Here are made-up nodes, facts about them, and rows of numbers that follow some of those facts. Name the node behind each unnamed row.

How the nodes are related:
batru	ζ	binel; batru	ζ	larum; batru	ζ	vezaplel; bove	ζ	plumisan; bove	ζ	vibunuk
busta	ζ	skanol; busta	ζ	kunir; busta	ζ	drigo; digan	ζ	tuso; digan	ζ	feskulen
drekli	ζ	neker; drekli	ζ	grebovin; drekli	ζ	drabre; drekli	ζ	klivos; drekli	ζ	bristeze
drenu	ζ	ploskom; drenu	ζ	vibunuk; drenu	ζ	gofa; dugrestek	ζ	broras; dugrestek	ζ	lagreso
dugrestek	ζ	kunir; dutrim	ζ	bekudru; dutrim	ζ	skiplik; felom	ζ	bomo; fibrul	ζ	bristeze
gabik	ζ	muklal; gabik	ζ	klupupo; gabik	ζ	kluvuvik; gaskem	ζ	natremis; gaskem	ζ	nibru
gaskem	ζ	vibunuk; gaskem	ζ	bezak; gaskem	ζ	volin; gategruk	ζ	gebregris; gefam	ζ	stifin
gefam	ζ	tekos; geplir	ζ	larum; geplir	ζ	stifin; geplir	ζ	dridos; groris	ζ	griplil
groris	ζ	bekudru; groris	ζ	klezuk; gruplum	ζ	tepu; gruplum	ζ	plistes; gunozu	ζ	natremis
gunozu	ζ	ploron; kegatrul	ζ	trubrak; kufatok	ζ	skiplik; kufatok	ζ	pogrel; kuplo	ζ	plamaklu
kuplo	ζ	bestin; malor	ζ	drozivum; malor	ζ	gugu; nefan	ζ	neker; nefan	ζ	peskis
nefan	ζ	fipok; nefan	ζ	grezuk; nite	ζ	lagreso; nite	ζ	muklal; nite	ζ	nabu
nite	ζ	kunir; nugrak	ζ	tuso; nugrak	ζ	klafos; nugrak	ζ	gebregris; nugrak	ζ	fasku
plazak	ζ	vezaplel; plazak	ζ	skiplik; plazak	ζ	volin; plenuk	ζ	plumisan; plenuk	ζ	bestin
pofol	ζ	siklisu; pofol	ζ	grefuple; pofol	ζ	vibunuk; pofol	ζ	klafos; rabul	ζ	viflora
rabul	ζ	larum; rabul	ζ	klerom; rize	ζ	skanol; rize	ζ	rogrel; rize	ζ	drabre
ruplu	ζ	bekudru; skebrun	ζ	grefuple; skebrun	ζ	larum; skotal	ζ	tuso; skotal	ζ	nabu
skotal	ζ	fipok; sogos	ζ	natremis; sogos	ζ	viflora; sogos	ζ	volin; stople	ζ	vibunuk
stople	ζ	deflek; stotrom	ζ	gutol; stusi	ζ	bezak; stusi	ζ	peskis; tete	ζ	pebi
tete	ζ	drene; tete	ζ	mife; todor	ζ	gebregris; trisuk	ζ	klivos; trisuk	ζ	bropor
trutrul	ζ	norutil; trutrul	ζ	kluvuvik; trutrul	ζ	sidan; vagrun	ζ	dridos; vebul	ζ	drabre
vebul	ζ	mife; vigu	ζ	grefuple; vigu	ζ	griplil; vigu	ζ	kasto; vubatom	ζ	flunil
zefan	ζ	pebi; zefan	ζ	batel; zela	ζ	broras; zela	ζ	larum; zela	ζ	bomo
zela	ζ	deflek; zela	ζ	dabobrul; zigrul	ζ	stifin; zigrul	ζ	muritak; zuskas	ζ	gugu
zuskas	ζ	vube; batel	π	205; batru	π	451; bekudru	π	16; bestin	π	205
bestol	π	205; bezak	π	570; binel	π	604; bomo	π	205; bove	π	604
bristeze	π	604; bropor	π	16; broras	π	205; busta	π	604; dabobrul	π	451
deflek	π	205; digan	π	570; drabre	π	570; dradrul	π	205; drekli	π	205
drene	π	570; drenu	π	570; dridos	π	570; drigo	π	16; drozivum	π	570
dugrestek	π	451; dutrim	π	205; fasku	π	570; felom	π	570; feskulen	π	205
fibrul	π	570; fipok	π	451; flunil	π	16; gabik	π	570; gaskem	π	570
gategruk	π	604; gebregris	π	604; gefam	π	205; geplir	π	205; gofa	π	604
grebovin	π	570; grefuple	π	570; grezuk	π	16; griplil	π	205; groris	π	205
gruplum	π	205; gugu	π	570; gunozu	π	570; gutol	π	205; kasto	π	604
kegatrul	π	604; klafos	π	205; klerom	π	604; klezuk	π	205; klivos	π	16
klupupo	π	604; kluvuvik	π	205; kufatok	π	570; kunir	π	205; kuplo	π	16
lagreso	π	205; larum	π	570; malor	π	205; mife	π	604; muklal	π	604
muritak	π	205; nabu	π	604; natremis	π	604; nefan	π	205; neker	π	205
nibru	π	16; nite	π	604; norutil	π	604; nugrak	π	604; pebi	π	205
peskis	π	205; plamaklu	π	604; plazak	π	604; plenuk	π	604; plistes	π	205
ploron	π	205; ploskom	π	604; plumisan	π	16; pofol	π	16; pogrel	π	570
rabul	π	205; rize	π	16; rogrel	π	205; ruplu	π	16; sidan	π	604
siklisu	π	205; skanol	π	205; skebrun	π	604; skiplik	π	205; skotal	π	570
sogos	π	205; stifin	π	16; stople	π	570; stotrom	π	451; stusi	π	451
tekos	π	205; tepu	π	451; tete	π	205; todor	π	604; trisuk	π	16
trubrak	π	451; trutrul	π	451; tuso	π	205; vagrun	π	205; vebul	π	451
vezaplel	π	205; vibunuk	π	205; viflora	π	451; vigu	π	451; volin	π	451
vubatom	π	16; vube	π	604; zefan	π	16; zela	π	570; zigrul	π	205
zuskas	π	604

Some nodes and their rows:
stusi: [  9  -9 -18  36  20  -1  12 -20 -38  23   3  -3 -36  -3 -36  -4  31   2
  -5 -36 -28  39 -20   1 -43   0]
peskis: [ 12 -16 -11  16  -8 -17  17   2  -8  -4   3  26 -25 -22 -18 -13   3   8
  -2 -29  38  40 -28  33 -26  10]
natremis: [-16   6 -20  30 -25 -28  24  40 -19  33  34   1 -28 -40  -7 -13  16 -15
 -10 -31   5  16 -16   9 -52  14]
vube: [-29   6 -19  23 -16 -29  12  30 -20  20  23   3 -24 -36 -10 -17  12 -19
   0 -14   0  21 -13  26 -45  31]
groris: [ 17 -14  11  24 -11 -27  16  -7 -29  -7  12  32 -15   6 -41 -18  32  10
 -13   7  19  65 -18  52 -20   4]
sidan: [-28   6 -18  23 -16 -28  13  31 -20  18  22   1 -24 -37 -10 -16  12 -19
   1 -14   1  20 -12  25 -45  32]
tekos: [  2 -20 -10  16  -6 -18  18  -8 -14  -3   1  30 -25 -32 -13 -16  -5   5
  -2 -27  29  30 -32  38 -27  16]
dutrim: [ 25  -9  17  31 -19 -30  19  -2 -36   4  18  35 -18  11 -46 -18  43  17
 -23   5  16  62 -14  51 -25 -10]
rize: [-18  -6 -46  -2  11  -8 -13  45 -16   3  -8  52 -35   5 -42  -4  42   1
 -11  -7 -13  71 -23  -1 -52  15]
gabik: [ -9  12   1  17   3   4  15  34 -27  -7   3  25 -36 -35  11  13  39  -1
   8 -33 -17  61 -21  24 -16   8]
batru: [ 14 -29  -5   7  24   7  18 -27 -53  10  15  -5 -31  -9 -33  -3  32  -4
  -4 -19 -34  32 -12 -15 -57  11]
dabobrul: [  2 -12 -16  29  26   2  13 -24 -40   7   5  -9 -36   8 -35  -5  38  -7
   7 -34 -21  34 -14   7 -49  18]
viflora: [  7 -14 -17  28  22   4  18 -20 -43  15  12  -8 -38   8 -34  -5  38  -2
  -1 -41 -20  28 -15  -1 -54  11]
tete: [ 21 -17 -13   4  -1 -13  10   4   2  -2   0  40 -14 -27 -27 -15   6  14
  -8 -18  24  53 -29  27 -17  12]
malor: [ 14 -16  -7  13  -8 -20  15  -2 -12  -4   0  27 -22 -29 -19 -12  -1   9
  -6 -18  29  46 -29  32 -23   4]
neker: [ 13 -16 -13  11  -4 -14  15   2  -4  -7   3  30 -23 -20 -19 -15   8   9
  -1 -26  36  42 -27  32 -25  14]
tuso: [ 10  -4  -8  10 -12 -18  19  -4 -13 -15  -7  14 -31 -20 -13  -9  -6   6
   1 -22  36  48 -24  35 -25   6]

Name these rows:
No name comes twice in this set of rows, the named rows included.
[-32 -10 -41  15   1 -11   9  35 -33   5   7  36 -48  16 -29  -6  36 -14
  -8 -24  -1  55 -27   9 -63  16]	nibru
[ 18 -13 -11  12  -8 -17  12   3  -6  -3  -3  29 -21 -32 -19 -12   1  14
  -7 -21  29  48 -28  28 -21   2]	nefan
[ 34 -19  -5  19 -23 -15  35  13 -16  17  20  25 -27 -30 -14  -9   8  15
 -22 -40  38  40 -30   5 -36 -20]	sogos
[ 11 -19  -9  16  -5 -17  19  -3  -9 -11   8  21 -23 -17 -19 -14   5   0
   0 -26  39  45 -29  35 -24  15]	siklisu
[ -6   7  -6   6  10  14  15  39 -12   6  11  47 -29 -29  -5   3  45   2
   1 -35 -30  65 -27  20  -7  20]	fibrul
[-15 -23  -4  -8 -10 -22  18  23 -31   9  35   1 -12 -53  -9 -11   4 -27
  -4  11 -12  33 -11  -1 -49  35]	skebrun
[-10  24   1  12   1   4  16  32 -27  -9  -7  19 -42 -33  12  16  27   1
   7 -32 -21  68 -20  23 -15   3]	skotal
[-15   9   0  19   2   9  24  34 -27  -1  19  33 -38 -14   3   3  50  -5
   5 -44 -18  55 -23  31 -18  21]	pogrel
[  2  -2  -2  38  -8   6  37  43 -23  23  32  30 -37 -36   9   9  39 -11
 -13 -60 -17  66 -39   6 -13 -11]	gaskem
[-12  15 -17  21 -12 -35  -5  40 -18   8  -1  -9 -17 -56  -6   0  13  -6
   4   2   7  36  -3  11 -45  10]	busta
[-34  37 -14  -1 -32 -24  27  17 -24  15  12 -16 -47 -17 -12 -17 -21 -18
  -5  -9 -22  43 -10  29 -40  27]	gebregris
[ -3  13  12  23  -6   3  28  36 -38  12  22  38 -36  -9  -7   3  62   2
 -10 -31 -30  63 -18  30 -19   4]	kufatok
[-56 -23 -40   9   2 -16   3  13 -45  15  -4  52 -49 -19 -17 -12   5 -13
 -13 -15 -26  27 -38  17 -65  22]	stifin
[ 17 -21  -5  10 -11 -16  25   1 -16  -5  12  24 -23 -16 -16 -13  11   7
  -5 -25  38  38 -24  26 -33   9]	vezaplel

Now the same nodes, written a new way:
Some nodes and their rows:
larum: [ 20 -40 -16  -9  14  29   6  55   4 -12  35 -23   9 -16  -9 -15   6   0
   7   2  -9   3   4 -12  33  29 -20  17  18]
skebrun: [  2 -27 -25 -10  42  32 -23  59  29 -14   4 -34  -1  -2  -6  -7  -3 -19
   1   7   6   6  -1 -20  26  41  14  11   4]
trubrak: [ 13  -2 -26  -2  13  53  11  55   9  -9   3 -15   6 -18 -17   3  -1  11
  -7 -11  12   2   6 -18  12  -6  21  17   5]
klezuk: [ 14 -22   3   0  16  54  -2  37  12 -24  28  -3 -10  -4  17  17  -5  28
  -3  -3  -4   5   2 -17  41  25  32   3  20]
groris: [  8 -28   4  -4  20  54   3  40  21 -23  22   8 -20  -5  19  13 -18  27
 -10  -5  -5  -4  12 -17  49  33  33  14  13]
vebul: [ 10  -8 -14  -1  18  50  12  46   3  -9   6  -6  11 -18 -19   1  -2  -5
 -15 -15  28 -11   3 -12  12  -4  19  13  -1]
gategruk: [  7  -9 -31 -11  42  31 -25  38  17 -26 -11 -18  14   0  13   1   1 -22
   9  10   8 -11  15 -25   1  30  21  29  15]
bove: [ -4 -28 -14 -12  41  33 -21  76  26  -4  -3 -15  17   0  -9  28  -7 -22
   1  19   9   2   7 -24  17  36  25  12   6]
siklisu: [ 13 -24   5   1  17  55  -3  39   9 -24  29  -6  -8  -3  13  19  -2  28
  -2  -1  -5   4  -1 -17  37  25  33   1  21]
tepu: [ 13  -2 -26  -2  13  53  11  55  10  -8   3 -15   7 -18 -17   2  -1  11
  -7 -11  12   2   6 -19  12  -7  21  16   5]
vagrun: [ 11 -30   7   2  22  52  -1  33   9 -29  32 -11 -17  -5   9   7  -4  21
  -6  -4   1  -3  -6 -13  37  32  27   0  18]
drekli: [ 12 -28  15   2  20  51  -3  26   2 -25  33   4  -4  -4  14  16  -2  12
 -10  -5  14  -7  -3  -8  36  26  28  -3  15]
broras: [ 14 -25   6   2  18  54  -3  35   9 -25  31  -5  -7  -3  14  15  -2  24
  -4  -4   0   3  -2 -15  38  26  31  -2  19]
zefan: [  4 -39 -12  -5  12  42  13  52   0 -10  15 -16   0 -25  27  -6  -9  -5
   3  17  19 -11   4 -27  15  -4  15  -2  -5]
pebi: [ 14 -22   6   1  16  54  -3  34   7 -24  30  -3  -7  -4  15  17  -2  25
  -4  -3   0   3  -1 -14  38  23  31  -1  20]
vube: [  9 -12 -29 -11  33  33 -27  53  25  -7   1 -20  16  -2   9   8   0 -13
   3  10   8  16   8 -19  26  25  19  12   7]
nibru: [  6 -35 -16  -6   9  43  10  55   0  -7  15 -20  -1 -26  27   0  -7   2
   6  22  13  -4   4 -28  13  -7  15  -2  -1]

Name these rows:
No name comes twice in this set of rows, the named rows included.
[ 10 -36   6   3  25  52  -1  34  11 -33  36 -23 -28  -5   3  -6  -3  20
  -6  -7  -2  -3 -13 -12  38  38  22  -3  17]	geplir
[  6 -11 -30 -11  42  32 -24  43  19 -22  -9 -18  17   1  11   4   0 -21
   8   9   8  -8  14 -26   5  30  22  25  13]	nugrak
[ 15 -26  10   3  18  54  -2  32   6 -24  32   0  -1  -2  15  15  -2  20
  -6  -8   6  -1  -1 -14  40  26  33  -4  16]	kunir
[  4 -39 -13  -5  12  42  13  53   1 -10  14 -17  -1 -25  26  -5 -10  -3
   4  18  17 -11   5 -28  14  -3  16  -1  -4]	vubatom
[  0 -13 -24 -17  36  26 -28  45  24  -8  -3 -14 -12 -11   7  12  -5 -19
  -5  20  13   9   7  -8  22  26   9  21   7]	plazak
[ 13  -1 -24  -2  14  53  11  53   8  -9   3 -13   8 -18 -17   2  -1   9
  -8 -12  14  -1   6 -18  11  -7  21  16   5]	fipok
[ 14 -25   5   2  18  54  -3  37   9 -25  31  -8  -9  -4  12  14  -2  26
  -3  -3  -3   4  -3 -15  38  27  31  -1  20]	bomo
[ 23 -31 -16 -11  10  30   6  52   0  -9  28  -7  24 -14   1   1   6   2
   9   4  -8   2  16 -15  28  20 -12  22  21]	fasku
[ 20 -38 -14 -10  12  31   8  62   6  -7  30 -12  20 -13  -6  -1   3   2
   9   3 -12   3  13 -17  32  26 -11  21  19]	grefuple
[ 13 -23   4   1  18  55  -2  38   8 -26  27  -5  -7  -3  14  19  -2  27
  -1  -1  -5   1   1 -19  33  26  33   2  22]	klafos
[  4 -40 -13  -5  11  45  14  64   3  -6  14 -18   5 -23  23   3 -10   1
   7  20  12  -6   6 -33  15  -4  20  -3  -3]	plumisan
[ 11 -48  -1 -11  18  30  11  74   2  -4  27  -5  22 -13 -17  17   0  -7
   6  12  -7  -8  11 -16  23  30  -9  20  19]	stople
[  3 -41 -12  -5  12  43  14  58   2  -9  14 -16   2 -24  24  -3 -11  -3
   4  18  16 -11   6 -30  15  -1  18  -1  -5]	kuplo

The same nodes again, as new rows of numbers:
Known rows:
sidan: [-10  -6   0  -3 -25   2  -2   4  15  -6  -4  -1   0 -14]
kegatrul: [ -6 -10  -4   4 -24   2  -1   1  23  -6   0 -18  -6  -7]
plazak: [ -8 -15  -6   8 -20  -1   0   3  20  -5   4 -29  -7   4]
vezaplel: [ -7  -7   2 -19   1  19  -1  -2  -8  13   5 -38   0  -9]
nibru: [-16  10 -12   9  22 -22   8  15  21  -2  -1   6  28  -2]
stople: [ 16   8   6  14  14 -26   4   9 -30  -5   5  36  -2  25]
kasto: [-12  -3  -1   2 -19   5  -5   8  11  -1  -1  -8   2  -9]
vibunuk: [ -8  -8   7 -11   4  24   5   2 -10  24   0 -30   3  -7]
gutol: [ -4  -6   4 -16  -7  21   1  -8   2  13   0 -34  -6 -15]
lagreso: [ -5 -12   8 -24 -10  20   7 -10   0  11  -3 -29  -3 -14]
groris: [ -2  -4   6  -9 -10  16   2 -13  13  11   3 -51 -16  -9]
klerom: [-13 -12  -5  -2 -15   0  -3  10   8  -4   2 -13   6  -2]
nefan: [  3 -24   2  -3 -14  20  15 -13  16  10  -1 -54 -16  -8]
dradrul: [ -3  -9   5 -14  -8  21   4  -9   6   9   0 -41 -10 -12]
gebregris: [-11  -4   4   7 -19   8   0  10  10   6  -6   2   2 -16]
pebi: [  1  -5  -2 -17  -5  25  -3  -7   1  10   0 -33  -4 -24]
gabik: [ 17  13  10   6   5 -26   2  -2 -18 -12   0  44  -8  15]

Rows to name:
No name comes twice in this set of rows, the named rows included.
[ 21  19  -4   6  14 -16 -10  10 -33  -7   2  54   5   1]	drene
[ 15  13   0  13  24 -16  -5  17 -43   2   3  52  11  13]	bezak
[ 16  10   4   7  14 -25  -2   6 -31 -10   6  42  -1  21]	felom
[-11 -17  -3  12 -20   1   6   7  21  -1   0 -24  -6   3]	bove
[  8  19   2  -3  23 -22 -10  16 -48  -5   6  57  16  15]	larum
[-12 -14  -7   7 -10   5  -4  15   1   3   1 -11  10  -4]	natremis
[-15  29  -9   0  19 -20  -3  12  21  -6  -2  16  29 -18]	bekudru
[ -8 -13   1  -1 -25   4   2   4  13   0  -7   3   2 -12]	nabu
[ 19   8  -1  17  15 -22  -1  12 -28  -4   4  35  -1  20]	gunozu
[  7 -25  -6  -6 -15  21  11 -15  20   6   1 -56 -18 -13]	drekli
[ 15   3   6   6  11 -30   4   4 -24 -12   6  32  -4  30]	zela
[-14   9  -2  13  12 -28  15   5  38  -6  -2  -8  12   5]	pofol
[-10   8 -13   6  15 -19   9   9  28  -6  -6  11  24 -16]	grezuk
[ -9  -8  -5   5 -20   6  -5   7  11  -1  -2  -7   1 -10]	plamaklu

